Here is a tiny trained network, its code and every weight. The questions are about switching its units off for an input and a class, where a switched-off unit gives its printed mean instead of its output.

import numpy as np


def w(rows, s, z=0):
    codes = np.array(rows[::2]) - 128.0
    scale = np.full(codes.shape[1], s)
    scale[-1] = z or s
    return codes * scale


def f(y):
    return np.maximum(y, 0)


def log_softmax(a):
    a = a - a.max(-1, keepdims=True)
    return a - np.log(np.exp(a).sum(-1, keepdims=True))


def net(x, mask):
    res = np.array(x, float).reshape(1, 5) / 4 @ E
    y = f(res @ A[0][:, :-1].T + A[0][:, -1])
    res = res + np.where(mask, y, B[0][:, -1]) @ B[0][:, :-1]
    return log_softmax(res[-1] @ U[:, :-1].T + U[:, -1])


A, B = {}, {}
E = w([
[103,166,170,1,137,148,86],'x0',
[240,104,89,78,162,202,203],'x1',
[239,192,109,129,89,83,58],'x2',
[102,202,127,155,57,247,122],'x3',
[111,123,142,99,23,63,210],'x4',
],0.0092)
A[0] = w([
[74,132,145,16,145,150,122,98],'N0',
[131,161,126,1,126,115,58,66],'N1',
[140,132,118,165,243,180,41,54],'N2',
[144,96,137,91,166,61,144,78],'N3',
[120,189,127,154,47,244,107,95],'N4',
[121,134,140,79,48,90,189,134],'N5',
[247,172,127,142,71,78,33,81],'N6',
[140,121,118,184,137,124,136,95],'N7',
[131,128,124,135,159,145,100,254],'N8',
[152,99,122,101,216,31,112,105],'N9',
[40,81,132,124,188,172,198,65],'N10',
[65,99,131,143,159,145,174,126],'N11',
[200,144,125,123,107,115,117,69],'N12',
[46,130,136,158,121,85,65,85],'N13',
[131,126,113,108,41,80,192,76],'N14',
[158,104,125,250,126,113,162,121],'N15',
[91,131,136,156,126,113,87,56],'N16',
[238,111,110,75,159,198,220,81],'N17',
[153,117,106,219,131,112,163,66],'N18',
[57,150,122,151,97,77,64,77],'N19',
[120,144,125,152,110,98,82,123],'N20',
],0.018,0.011)
B[0] = w([
[152,139,125,213,121,164,129,213],'N0',
[148,135,139,222,114,173,133,211],'N1',
[135,122,203,47,127,240,123,216],'N2',
[75,92,126,113,73,138,122,193],'N3',
[69,73,102,110,41,110,126,222],'N4',
[203,146,136,64,129,139,123,209],'N5',
[103,172,43,120,199,153,135,234],'N6',
[125,138,144,161,112,157,141,153],'N7',
[253,174,86,89,111,30,135,204],'N8',
[83,90,101,106,49,105,128,233],'N9',
[80,152,64,117,184,170,136,212],'N10',
[133,166,58,117,161,110,120,190],'N11',
[94,129,108,120,163,142,135,170],'N12',
[115,113,172,138,169,79,132,201],'N13',
[152,137,167,67,124,181,122,195],'N14',
[174,129,125,204,100,143,127,199],'N15',
[112,109,178,128,143,141,123,155],'N16',
[102,99,204,149,187,46,119,253],'N17',
[125,137,153,192,110,178,123,174],'N18',
[111,99,176,137,173,93,128,195],'N19',
[117,119,143,130,149,95,128,166],'N20',
],0.04,0.02)
U = w([
[61,84,203,132,221,73,96,121],'0',
[41,161,34,107,217,174,122,126],'1',
[139,127,140,238,104,201,110,140],'2',
[147,119,187,12,134,217,86,118],'3',
[10,47,89,90,39,128,97,111],'4',
[222,183,85,88,102,23,126,252],'5',
[59,254,185,108,82,113,149,108],'6',
],0.0069,0.017)

Each question gives the input, the list of numbers given to net, and the class t.
The units are the neurons (one row each of A and B). Each row of codes is followed by its name. A weight is (code - 128) times the scale printed after its matrix; where a second scale follows, it is the last column's (A, B and U).
mask holds one flag per neuron, in row order. A switched-off neuron (its flag False) gives its mean, the last column of its row in B, instead of its output. The means were averaged over made-up inputs and are rounded, as every weight is.
A unit's drop is (log p(t) with every unit on - log p(t) with that unit switched off) / (log p(t) with every unit on - log p(t) with every unit switched off).
The circuit of an input: a set's keep is (log p(t) with only the set's units on - log p(t) with every unit switched off) / (log p(t) with every unit on - log p(t) with every unit switched off). Starting from the 12 units with the biggest drops (on a tie, the unit counted first), units are removed one at a time, each time the one whose removal leaves the highest keep (on an exact tie, the one counted first), for as long as the keep stays at least 0.8.
circuit, biggest first: the units of the circuit, biggest drop first
most important unit: the unit with the biggest drop
k most important neurons: the k neurons with the biggest drops, biggest first
drop of u: that unit's drop, to one decimal
input [1,5,8,-3,-7], class 1: circuit, biggest first	(N6)
input [-8,8,4,4,3], class 0: 2 most important neurons	(N17, N1)
input [-3,-8,3,7,-8], class 0: 2 most important neurons	(N13, N19)
input [6,2,1,-8,-7], class 4: 3 most important neurons	(N9, N3, N5)
input [7,-1,-4,6,5], class 2: 2 most important neurons	(N0, N9)
input [-4,1,-2,-1,4], class 2: 2 most important neurons	(N8, N2)
input [-2,1,-6,-8,-3], class 4: 2 most important neurons	(N9, N6)
input [8,4,-5,-7,3], class 2: 3 most important neurons	(N0, N1, N4)
input [-4,-5,7,0,-1], class 1: 2 most important neurons	(N6, N17)
input [4,1,3,-7,-6], class 4: 4 most important neurons	(N9, N5, N3, N14)
input [-6,8,-2,4,8], class 0: 3 most important neurons	(N17, N2, N8)
input [-8,-2,-1,0,8], class 2: 3 most important neurons	(N15, N18, N2)
input [3,5,6,2,4], class 1: 4 most important neurons	(N6, N13, N19, N12)
input [-6,0,-1,-8,8], class 3: most important unit	N14
input [3,3,6,-3,5], class 1: drop of N2	1.5
input [-4,-4,-3,7,0], class 4: drop of N4	3.8
input [-4,-4,7,-2,0], class 1: drop of N6	4.7
